Here is a tiny trained network, its code and every weight. The questions are about switching its units off for an input and a class, where a switched-off unit gives its printed mean instead of its output.

import numpy as np


def w(rows, s, z=0):
    codes = np.array(rows[::2]) - 128.0
    scale = np.full(codes.shape[1], s)
    scale[-1] = z or s
    return codes * scale


def norm(h):
    return h / np.sqrt((h * h).mean(-1, keepdims=True) + 1e-5)


def f(y):
    return y / 2 * (1 + np.tanh(0.7978845608 * (y + 0.044715 * y**3)))


def log_softmax(a):
    a = a - a.max(-1, keepdims=True)
    return a - np.log(np.exp(a).sum(-1, keepdims=True))


def net(x, mask):
    res = np.array(x, float).reshape(1, 3) / 4 @ E
    u = 0
    for l in range(2):
        y = f(norm(res) @ A[l][:, :-1].T + A[l][:, -1])
        res = res + np.where(mask[u : u + 14], y, B[l][:, -1]) @ B[l][:, :-1]
        u += 14
    return log_softmax(norm(res)[-1] @ U[:, :-1].T + U[:, -1])


A, B = {}, {}
E = w([
[203,255,92,99,132],'x0',
[153,115,36,208,43],'x1',
[18,138,50,126,106],'x2',
],0.0065)
A[0] = w([
[139,216,174,26,201,83],'L0N1',
[57,48,158,101,175,113],'L0N2',
[145,185,131,32,131,125],'L0N3',
[132,179,89,124,154,55],'L0N4',
[113,137,180,88,198,233],'L0N5',
[215,73,135,161,101,94],'L0N6',
[151,88,188,108,71,49],'L0N7',
[188,137,177,136,136,108],'L0N8',
[120,49,240,181,27,106],'L0N9',
[170,116,169,137,159,192],'L0N10',
[137,140,203,134,142,62],'L0N11',
[26,83,112,131,124,252],'L0N12',
[206,254,101,62,115,124],'L0N13',
[154,185,34,165,54,202],'L0N14',
],0.0077,0.0026)
B[0] = w([
[119,125,31,32,179,233],'L0N1',
[53,122,56,57,187,200],'L0N2',
[4,102,37,145,131,183],'L0N3',
[100,176,147,221,133,138],'L0N4',
[155,61,75,41,56,207],'L0N5',
[164,186,189,133,49,171],'L0N6',
[82,165,172,139,155,132],'L0N7',
[129,133,137,79,16,156],'L0N8',
[106,185,135,176,172,204],'L0N9',
[171,63,140,115,141,167],'L0N10',
[76,154,129,93,96,139],'L0N11',
[195,83,54,11,216,233],'L0N12',
[2,102,141,156,177,251],'L0N13',
[173,99,147,134,149,253],'L0N14',
],0.0054)
A[1] = w([
[63,44,114,19,118,122],'L1N1',
[160,201,126,75,116,2],'L1N2',
[176,145,108,99,158,159],'L1N3',
[80,120,125,41,185,206],'L1N4',
[138,101,45,87,150,93],'L1N5',
[72,166,123,211,160,86],'L1N6',
[70,58,72,202,129,121],'L1N7',
[78,128,139,122,57,160],'L1N8',
[81,171,109,78,122,188],'L1N9',
[2,120,84,75,156,190],'L1N10',
[151,150,32,65,124,220],'L1N11',
[163,184,193,143,79,149],'L1N12',
[146,97,106,158,138,118],'L1N13',
[223,118,64,145,95,164],'L1N14',
],0.0098,0.0038)
B[1] = w([
[215,131,132,106,92,231],'L1N1',
[191,169,107,123,181,124],'L1N2',
[55,117,71,121,118,147],'L1N3',
[158,73,110,107,127,233],'L1N4',
[82,117,208,157,3,189],'L1N5',
[140,217,151,174,180,136],'L1N6',
[115,191,174,109,146,169],'L1N7',
[202,165,228,205,137,128],'L1N8',
[229,15,151,148,176,174],'L1N9',
[254,103,65,157,156,249],'L1N10',
[98,50,150,70,160,216],'L1N11',
[157,87,197,133,73,148],'L1N12',
[71,150,134,102,139,137],'L1N13',
[48,151,144,72,153,164],'L1N14',
],0.0067,0.012)
U = w([
[76,234,172,203,157,132],'0',
[158,153,71,224,225,2],'1',
[13,105,114,95,111,56],'2',
[202,132,249,202,38,80],'3',
[217,10,109,78,160,211],'4',
],0.015,0.0046)

Each question gives the input, the list of numbers given to net, and the class t.
The units are the neurons (one row each of A and B). Each row of codes is followed by its name. A weight is (code - 128) times the scale printed after its matrix; where a second scale follows, it is the last column's (A, B and U).
mask holds one flag per neuron, layer by layer. A switched-off neuron (its flag False) gives its mean, the last column of its row in B, instead of its output. The means were averaged over made-up inputs and are rounded, as every weight is.
A unit's drop is (log p(t) with every unit on - log p(t) with that unit switched off) / (log p(t) with every unit on - log p(t) with every unit switched off).
most important unit: the unit with the biggest drop
k most important neurons: the k neurons with the biggest drops, biggest first
top k neurons in layer l: the k neurons of layer l with the biggest drops, biggest first
drop of u: that unit's drop, to one decimal
input [-1,7,-2], class 3: 4 most important neurons	[L0N1; L0N6; L0N12; L0N2]
input [-4,0,-5], class 3: most important unit	L0N1
input [3,3,6], class 2: top 4 neurons in layer 0	[L0N14; L0N2; L0N1; L0N9]
input [1,0,0], class 1: top 3 neurons in layer 0	[L0N13; L0N12; L0N4]
input [-4,7,1], class 2: 2 most important neurons	[L0N12; L0N13]
input [-5,-1,-6], class 3: 3 most important neurons	[L0N1; L0N12; L0N6]
input [-6,6,0], class 2: 2 most important neurons	[L0N13; L0N12]
input [4,5,7], class 2: 4 most important neurons	[L0N14; L0N9; L1N10; L1N11]
input [-4,-2,-7], class 3: top 4 neurons in layer 0	[L0N12; L0N1; L0N6; L0N8]
input [8,7,1], class 0: 2 most important neurons	[L1N10; L0N12]
input [-6,5,-2], class 0: top 3 neurons in layer 0	[L0N9; L0N5; L0N1]
input [-3,4,0], class 2: 2 most important neurons	[L0N13; L0N12]
input [-7,8,-3], class 0: 2 most important neurons	[L1N10; L0N9]
input [8,7,5], class 0: most important unit	L1N10
input [8,8,-4], class 0: top 2 neurons in layer 0	[L0N13; L0N12]
input [-3,7,5], class 2: top 3 neurons in layer 0	[L0N13; L0N1; L0N2]
input [7,8,-8], class 3: drop of L0N4	0.0
input [7,8,6], class 0: drop of L0N5	0.2
input [2,5,1], class 0: drop of L0N12	0.3
input [-7,4,-7], class 3: most important neuron	[L0N6]
